Below is a small trained network, with its code and all its weights. Each question gives an input and a class and asks what happens when units are switched off, that is, made to give their printed mean instead of their output.

import numpy as np


def w(rows, s, z=0):
    codes = np.array(rows[::2]) - 128.0
    scale = np.full(codes.shape[1], s)
    scale[-1] = z or s
    return codes * scale


def norm(h):
    return h / np.sqrt((h * h).mean(-1, keepdims=True) + 1e-5)


def f(y):
    return np.maximum(y, 0)


def log_softmax(a):
    a = a - a.max(-1, keepdims=True)
    return a - np.log(np.exp(a).sum(-1, keepdims=True))


def net(x, mask):
    res = np.array(x, float).reshape(1, 5) / 4 @ E
    u = 0
    for l in range(2):
        y = f(norm(res) @ A[l][:, :-1].T + A[l][:, -1])
        res = res + np.where(mask[u : u + 4], y, B[l][:, -1]) @ B[l][:, :-1]
        u += 4
    return log_softmax(norm(res)[-1] @ U[:, :-1].T + U[:, -1])


A, B = {}, {}
E = w([
[172,123,77,196,183,255,90,49,141,155,150],'x0',
[171,87,157,96,66,121,109,72,133,141,122],'x1',
[122,159,110,152,81,142,149,124,176,112,82],'x2',
[134,82,98,72,110,152,176,103,160,70,159],'x3',
[174,100,66,170,83,93,89,212,163,83,205],'x4',
],0.0096)
A[0] = w([
[128,77,158,80,232,101,130,125,68,140,241,13],'0.n0',
[137,80,114,86,172,171,226,100,174,35,138,72],'0.n1',
[78,184,132,127,246,160,198,179,160,86,142,90],'0.n2',
[109,202,104,183,67,145,198,105,226,81,76,1],'0.n3',
],0.012,0.0046)
B[0] = w([
[174,89,125,121,138,223,102,187,163,105,1,239],'0.n0',
[81,192,122,87,105,132,71,143,164,212,214,250],'0.n1',
[129,78,72,196,45,75,133,59,75,126,133,255],'0.n2',
[189,31,147,95,213,199,83,194,94,115,61,221],'0.n3',
],0.0088,0.0072)
A[1] = w([
[236,97,231,96,77,114,98,20,168,160,143,77],'1.n0',
[243,154,149,190,159,109,118,196,208,15,234,3],'1.n1',
[175,217,203,253,155,87,61,138,111,192,84,42],'1.n2',
[198,173,124,208,209,220,130,44,182,103,198,22],'1.n3',
],0.012,0.0037)
B[1] = w([
[126,138,67,226,153,130,136,135,104,110,148,211],'1.n0',
[98,168,166,136,164,167,147,21,92,170,84,227],'1.n1',
[126,109,98,58,109,173,132,115,177,123,198,245],'1.n2',
[110,132,190,79,99,10,177,203,120,95,94,254],'1.n3',
],0.011,0.0089)
U = w([
[187,65,135,109,136,181,96,179,121,122,54,161],'0',
[110,155,185,101,115,6,173,183,119,107,122,251],'1',
[110,142,92,72,91,160,108,128,183,170,230,84],'2',
[142,96,52,248,80,84,128,106,81,115,151,104],'3',
[76,199,155,128,155,153,159,41,77,162,88,125],'4',
[135,145,146,156,148,125,93,137,147,114,133,17],'5',
],0.011,0.0027)

Each question gives the input, the list of numbers given to net, and the class t.
The units are the neurons (one row each of A and B). Each row of codes is followed by its name. A weight is (code - 128) times the scale printed after its matrix; where a second scale follows, it is the last column's (A, B and U).
mask holds one flag per neuron, layer by layer. A switched-off neuron (its flag False) gives its mean, the last column of its row in B, instead of its output. The means were averaged over made-up inputs and are rounded, as every weight is.
A unit's drop is (log p(t) with every unit on - log p(t) with that unit switched off) / (log p(t) with every unit on - log p(t) with every unit switched off).
The circuit of an input: a set's keep is (log p(t) with only the set's units on - log p(t) with every unit switched off) / (log p(t) with every unit on - log p(t) with every unit switched off). Starting from all 8 units, units are removed one at a time, each time the one whose removal leaves the highest keep (on an exact tie, the one counted first), for as long as the keep stays at least 0.8.
circuit, biggest first: the units of the circuit, biggest drop first
most important unit: the unit with the biggest drop
top k neurons: the k neurons with the biggest drops, biggest first
k most important neurons of layer l: the k neurons of layer l with the biggest drops, biggest first
input [8,-2,3,-1,-6], class 1: most important unit	1.n3
input [-2,-5,6,3,5], class 0: top 2 neurons	(0.n3, 1.n0)
input [-7,3,4,1,8], class 4: circuit, biggest first	(1.n1, 1.n3, 0.n2, 0.n1)
input [8,-1,-4,-5,-6], class 1: circuit, biggest first	(1.n3, 1.n1)
input [-4,6,-4,7,-7], class 2: top 2 neurons	(0.n1, 1.n1)
input [-7,8,-1,2,8], class 3: circuit, biggest first	(1.n3, 1.n0)
input [6,6,-7,5,8], class 4: 2 most important neurons of layer 1	(1.n1, 1.n2)
input [-3,7,5,5,3], class 3: top 2 neurons	(1.n0, 0.n0)
input [3,-3,3,-4,-3], class 2: 3 most important neurons of layer 1	(1.n2, 1.n1, 1.n0)
input [8,-2,2,8,-6], class 1: top 3 neurons	(1.n3, 1.n2, 1.n1)
input [-5,-5,7,-5,4], class 0: top 3 neurons	(0.n3, 1.n3, 0.n1)
input [3,-3,7,4,8], class 4: 2 most important neurons of layer 1	(1.n1, 1.n2)
input [-2,-2,-7,7,-3], class 0: top 2 neurons	(0.n0, 1.n2)
input [8,-1,0,-7,1], class 1: circuit, biggest first	(1.n3)
input [-5,-5,-1,-3,8], class 4: top 2 neurons	(1.n1, 1.n3)
input [-5,-1,8,-4,1], class 0: top 2 neurons	(0.n3, 1.n3)
input [-7,3,1,8,1], class 2: top 2 neurons	(1.n3, 0.n1)
input [8,-5,7,2,5], class 1: top 2 neurons	(1.n3, 0.n0)
input [4,-5,-2,-7,7], class 2: top 2 neurons	(1.n2, 0.n3)
input [0,3,-8,-8,-3], class 0: top 2 neurons	(0.n0, 0.n1)
input [5,5,1,5,6], class 4: top 3 neurons	(1.n1, 0.n2, 1.n2)
input [7,7,0,-7,-3], class 1: 2 most important neurons of layer 1	(1.n3, 1.n1)
input [1,-4,-5,3,7], class 4: circuit, biggest first	(1.n1)
input [-4,-3,-6,-2,-2], class 0: top 2 neurons	(0.n0, 1.n3)
input [4,5,-2,4,6], class 4: circuit, biggest first	(1.n1, 0.n2)
input [5,6,7,5,7], class 0: 2 most important neurons of layer 0	(0.n3, 0.n2)
input [-7,4,8,6,-2], class 0: circuit, biggest first	(0.n3)
